What can hang from each mark:
ritad: fuseve nizi
rozek: gigil
sosu: maku
varek: badot bute
sanaf: nizi rozek zitu
nizi: defid fuseve gigil maku
maku: gigil ritad sosu
badot: sosu
fuseve: badot ritad
bute: defid fuseve
gigil: defid ritad sanaf sosu
defid: gigil ritad sosu varek

Each row was made from one small tree. The marks that hang from a mark follow it in brackets, in alphabetical order. Every link used is in the known rows. Write each row's tree.
Known rows:
sosu(maku(gigil(ritad))): [ 275  -87  155  132   92  136  169   54  -37  -21   41   81  391  -81
  -77  -53  142   16 -149  288  -39  -56 -180 -192 -150 -115  -21  181
 -100  -30  -24  386  229   97  -57   53   -6   27 -183  -46  -41]
rozek(gigil(defid(ritad(nizi) varek) sosu(maku))): [  16 -102  314  344  211   28  157  -41  112   10 -179   29  388 -206
  -11 -139   26  134 -153  331  133 -120 -172 -205  -67   55  -73   36
 -321  148  158  338  226    1  125  -77    1   18 -119   68   51]
nizi(fuseve(badot) gigil(defid(varek)) maku): [-167  102  275  338   19   -2   85  420 -195  203 -122   22  403 -118
   32 -122  130 -144   18  243   34  -56  -89 -246 -426  137  -91  176
 -111   33  477  105  130  -40 -105  -45  -38 -257  -86  -84   75]
varek(badot bute(fuseve(ritad))): [ 206   -2   20  250  189  122  103  440 -146  -28  -94  175  153  -87
  -43 -205   64   34 -110  195  -92   32  -58  -26 -320 -102   44  393
  -96 -125   89   29  259 -245  122   16 -342   70 -351 -125  126]
ritad(nizi(defid(varek) fuseve maku(gigil sosu))): [-241 -117  202  281  163 -103  -39  313 -111  186    7  -77  558 -179
  -18  -39  215  -99   39  626  -54 -226 -172 -326 -307  116 -232 -173
  -35 -155  371  236  144    0  -13   82   41  -13   -7    9  106]
bute(defid(gigil ritad varek) fuseve): [ 136   93  109  405  177  -34   91  237  213  152 -482   25  139  -58
    5   37 -114    8 -147  288 -112  -63 -141 -205 -387 -107 -106  113
  -73   54   68  148  284  -63 -253  -74 -207 -117  -31   38  194]
bute(defid(gigil(sanaf) sosu(maku(ritad(fuseve))))): [ 126 -150  233  444  128    0  162   51  169 -101 -217  223  414 -114
  -62  -64   56  159  -77  492 -101   67  -85 -454 -264  -37 -130  128
 -171   80   53  192  279 -102 -199   -4  110  159 -223 -103  168]
fuseve(badot(sosu(maku)) ritad): [ 307  -82  177  -27  108  137  204  112   43  -21    4  257  370  -77
  -14 -133  127  151  -64  434 -162   34 -171  -47 -303   57   69  248
 -121  187  -15  227  317 -156    7  155  -75 -162 -354 -159  -55]
bute(defid(ritad(fuseve))): [ 287   98   41  261  206  -98  -26  222   38   63 -150   -6  155   88
  -65   -6   -9  131 -119  338  -26 -166 -130 -180 -338 -109  -60  282
 -116   65    7  169  158 -108  -92   38 -204  -23 -215  150   87]
rozek(gigil(defid sanaf(zitu))): [-109  136  204  366  153  110  215  236 -169   -2  -51   37  353 -145
   -2   25  291  158   52    9  171  162 -239 -282 -227 -282   49  271
 -316  112  243  161   88    3  -90  -50 -115   -6 -155  134  180]
gigil(defid(varek) ritad(fuseve) sanaf sosu(maku)): [-142  -68  211  412   82   -1  140  115 -108 -139 -124  125  494 -323
 -155 -238  189  170    1  198  247 -188    9 -249 -106   40 -226  180
 -415  154  374  202   95 -188  -23 -103  342  126 -429  -16   26]
sosu(maku(gigil(defid sanaf(rozek)) ritad(nizi))): [  55 -149  273  399  174  -36   69  -50  -70  -70  -84  130  641 -233
  -84  -91  186  171  -58  413   37  -23 -108 -357 -122  -70  -56  116
 -220   38  190  206  210  125  -29   83  -64  225 -185 -134   -6]
sanaf(nizi(defid(gigil sosu) maku) rozek zitu): [-128   21  205  480  223   45  229  334   33  153 -303  -23  528 -230
   50  271  166 -186  -44  143    7  186 -122 -244 -321  111    8  -50
 -169  -13  184  240  -25   -9 -117  140 -112 -242   51   77  -62]
sanaf(nizi(fuseve maku(gigil ritad sosu))): [  83  -69   86  365  134   19   66  215   -2   -6   46   88  652 -195
 -113  -24  179  -69  -24  652  -49 -129 -320 -230 -386  -17 -113  -39
  192 -194  215  385  232   12 -159  130  151   80  -66 -149   21]
nizi(defid(gigil varek) fuseve): [-111   21  113  153   97  -61   79  323  -80  239 -223  -87  137 -114
   49   84  111  -63  -82  169  -45  -88  -75 -268 -395  -33  -88  108
  -48   65  339  200  201    2 -209   17 -119 -207 -106   77  162]
gigil(ritad sanaf(zitu) sosu): [ -94  177  128  376  119  171  158  209 -110 -131  -93  119  393 -257
 -225 -158  273  158   96   68  219  164 -182  -87 -158 -130  -68  251
 -288  109  234  223   51 -202   -3  -55  205  105 -290   85    0]
sosu(maku(gigil(sanaf(rozek zitu)))): [ -31  -83  249  334  138  177  299  120  -75  -24  -59  118  427 -180
 -147  105  269  101  -52  163   51  141 -122 -249 -195 -226   69   42
 -151  -19  128  104   13  132  -44   83 -201  -62 -198    3    6]
fuseve(badot(sosu) ritad(nizi(defid(gigil)))): [  73   20  177   48  252  -76 -110  235   94   60 -189   25  475  -71
   89 -139  140   58   50  375 -214  205 -205 -249 -382  119   74  283
  -73  225   71  181  310 -175   70   65 -124 -101 -146  -41   71]
gigil(defid(ritad(nizi)) sanaf(zitu) sosu): [-175  221  247  576  250  -44   21  116  -21  -62 -150   35  500 -228
 -189 -227  193  210   74  238  256  115 -184 -182 -191  -45 -113  149
 -399  167  259  163   58 -211  142  -88   72  138 -224   87   24]
ritad(fuseve(badot) nizi(maku(sosu))): [  17  -82  176  151  209  -25  -23  267  -17   17  136  -41  478   42
 -154 -174  152  155  -30  470   32 -209  -76 -216 -182   43  -27   50
    0  -70   57  102   69 -185  229   30  -89   -8 -229   42   47]
bute(defid fuseve(badot(sosu) ritad)): [ 308   65   34  198  169   50   41  330   66   31 -141  254  412  -76
    3 -170   15  179  116  458 -240   16 -302  -63 -452  -20  -58  374
  -91  109   20  138  233 -292 -173  128 -162  -67 -277 -102  156]
badot(sosu(maku(gigil(sanaf)))): [ 143 -139  183  205  160  179  203   44   22   -8   70  132  380  -66
  -88 -141  278   66  -24  409  -90   77 -195 -351 -233 -150  -53  -41
 -125   40   93  271  182   64 -116   98  116   38 -292 -106  166]
fuseve(badot(sosu(maku)) ritad(nizi)): [ 219 -154  234   -4  215   62  111   86   90  -20   36  158  407  -87
 -114 -243  119  192  -50  476 -116  -27 -143 -101 -215  118   73  236
 -109  188  -77  199  295 -160  179  138 -131  -74 -323 -113  -85]
gigil(ritad(fuseve(badot(sosu)))): [ 310   79    8   66  183  103  -55  283    5  -40   19    7  377  -44
 -105 -182  190  147   17  264   10  -71 -135 -122 -268    1   21  340
   -7  179   61  112  126 -206   58    9  120  -33 -379  124  -12]
nizi(defid(ritad sosu(maku)) fuseve gigil): [ 111   34  306  389  119  -34  190  135  -84  120 -100  151  271 -114
    0   26  -13 -113  -72  475 -123  -44 -162 -248 -438  202 -173   91
 -163  -65  194  207  197  -35 -174   16   78 -118 -102    9   26]
fuseve(badot(sosu(maku)) ritad(nizi(defid gigil))): [  84 -119  297  123  238  -54   -4  254  -12   18  -31  137  534  -97
   35 -174   78   -3   82  462 -215  114 -182 -295 -360  274  -23  286
 -177  110   69  218  277 -124  120  129  -73 -106 -177  -84  -53]
ritad(fuseve(badot) nizi(gigil(sanaf))): [-134  -34  239  198  259 -113  -60  301  -77  -46  -30 -116  264   69
 -219 -299  163  162    3  147   59   59 -100 -416 -254  -94  118  281
   34   40  121  -99   54  -59  184 -121 -135    9 -266   68  146]
varek(badot(sosu) bute(fuseve)): [ 314   -7  -73  345  265  280   57  486  -53   53   35   97  191  -59
  -56 -237  121  -15   -8  224  -77   19  -48 -142 -296  -80  -87  165
 -110  -90  136   73  121 -244  116   86 -126   94 -375   -4  215]
rozek(gigil(defid sosu)): [ 130   63   75  219  107  154  121   81 -101   43   11   43  309  -74
  102  -96  138  149  -15  128  124   53 -311 -190 -159 -152   -8  219
 -254   53  240  460  106   -8  -69   16  -25   40 -178   51  276]
badot(sosu(maku(gigil(sanaf) ritad(fuseve)))): [ 196 -180  159  256  191   76   80   94   87 -115   76  147  508 -106
 -110 -120  260  149  -47  601  -64  -39 -151 -409 -246  -70 -112   85
   -3   21   68  266  272   23  -63   43  210  165 -357  -71   83]
maku(gigil(defid(ritad(fuseve)) sanaf(rozek) sosu)): [   9  137  142  490  174  -51  -63    4  -62  -87 -227   55  521 -159
  -45 -115  202  156   -3  293  134   79 -196 -257 -295 -127  -19  130
 -153   48  361   85   -9  -25  -60 -111   80  129 -283   10  207]
rozek(gigil(defid(varek(bute)) sosu(maku))): [  13 -216  157  354  102  214  255  192  -94  -34  -45  177  398 -178
  110  -89   90   62 -105  110  153   -8  -77 -207 -122   41  -18   33
 -381   47  315  369  163  -18  127    8   -3   27 -195    7  140]
bute(defid(ritad sosu(maku(gigil(sanaf))))): [ 194  -38  267  445  130   13  211  -43  116  -56 -222  235  433  -71
  -35  -96   80   74  -94  559 -199  153 -279 -320 -307 -137  -84  -54
 -242   61   33  135  234   -3 -215   31   80   82 -140 -139  132]
ritad(nizi(fuseve(badot(sosu)) gigil(defid sanaf))): [-131  101  247  423  225  -11 -100  264 -137   42    7   15  487 -144
 -160 -399  230   68  249  281   49  112 -193 -402 -425   53  -61  247
 -111  155  414  -29   46 -154   10  -47  115   48 -247  -27  230]
rozek(gigil(ritad(nizi(defid(sosu))) sanaf(zitu))): [-181   58  284  379  269   18  127  232 -101  -78 -137   -2  488 -271
  -82  -40  285  119  107  168   88  177 -257 -290 -132  -50  -11  224
 -314  108  132   80  102  -99   39  -90  114  133  -67  250   19]

Write each row's tree:
[  47 -122   56  208  120   52  227  278  -50   15 -249  197  127 -168
   29 -116   24  105 -183  355   26  -59  -88    7 -277  119   77  101
  -95  -43  158  103  341 -149   57  -11  -95  -20 -245  -92   40] => defid(sosu varek(bute(fuseve(ritad))))
[ 276  -26  -49  108  118   11  -12  147  -18  -50   51   57  301  -43
  -40  -11  101  232  -92  527   68 -191 -158 -186 -220  -66  -64  154
   29  -53  112  306  290  -91    2  102   67  141 -288   38   44] => maku(ritad(fuseve) sosu)
[ 139 -174  224  254  178  105  106  -45  197  -35  -53   96  394 -125
 -125 -162   24  140 -151  402   28    6 -107 -268  -68   57  -87   95
  -96   28  -12  523  299  -29  107   31    3  143 -164  -90   39] => defid(gigil(sosu(maku(ritad(nizi)))))
[ -28   83  239  284   43  -30   61  178 -207  124   13  128  503 -147
   33  -87  228  -71  -15  483  -26  -76 -224 -161 -427   43  -67  299
  -80  -79  300  354  234   -3 -176   10 -118  -52 -123 -194  114] => nizi(fuseve(ritad) maku(gigil(defid)))
[-125   -5  159  307  267   87  292  299  -32  -60  -98  -50  285 -139
 -167   39  264  115  -27  -58  133  152 -290 -260 -233 -339  176  178
  -81   75   80  125   47   41  -56    2 -150  -74 -144  163   84] => rozek(gigil(sanaf(nizi zitu)))
[ 239   -7   23  117  105   19  -88  215   86 -109   10   55  579  -20
   -6 -184  133  224  -73  472  -51   81 -327 -220 -247 -117   26  216
  150   19   95  277  197  -62  103   -5   48   78 -290  -64   79] => maku(gigil(sosu) ritad(fuseve(badot)))
[ -14   87  116  212  188 -241   72  435  -25  101 -306  -50  381 -153
  -63   15   37   -5 -105  234 -112 -155 -198  -84 -500  -18  -18  116
    0  193  252  -61  167 -143 -121   51  -79 -300 -183   72 -126] => sanaf(nizi(defid(ritad varek) fuseve(badot)))
[ 152   79   81  186   92  185   86  168  120   47 -416  -66  128 -224
   43 -175  139  -92 -173  185  -37  226 -111 -207 -163  -83   34  115
  -98  172  211   69  308  -85   -5  -64  106  -25 -176  -61   76] => defid(gigil(ritad) sosu varek(badot))
[ -61   97  128  271  148  134  234  214 -160   30 -143   47  185 -145
 -158   92  261  164  -17    6  164  106  -72 -117 -210 -220   96  165
 -188   73  211   27   -1   -4  -65   77 -217  -83 -242  121   17] => gigil(sanaf(rozek zitu))
[ -50  104  214  490  231  -96   62  330  -33   73 -213   25  474  -75
   14  -19   41 -251  -25  286  -43   66 -228 -239 -398  190 -160   62
 -186  -85  226  415  103  -72 -108   38  119 -124   -7    0  -11] => sanaf(nizi(defid(ritad) gigil(sosu) maku))
[  92  -20  242   54  217   43   34  213   34   62  -14   98  431  -44
  -68 -238  204   65   -9  503  -98    3 -141  -74 -264  180   56  224
  -74  129   18  209  272 -189  137   86 -105 -105 -212 -101  -50] => fuseve(badot(sosu) ritad(nizi(maku)))
[-127  115  194  498  222  -18  127   75   98  -62 -299   41  291 -187
 -278 -181  122   25  -41  154   63  111 -224 -213 -433 -148    9   84
   41   90  254  131   86 -137 -180 -142  134    0 -214  -37  207] => defid(gigil(sanaf(nizi(fuseve)) sosu) ritad)
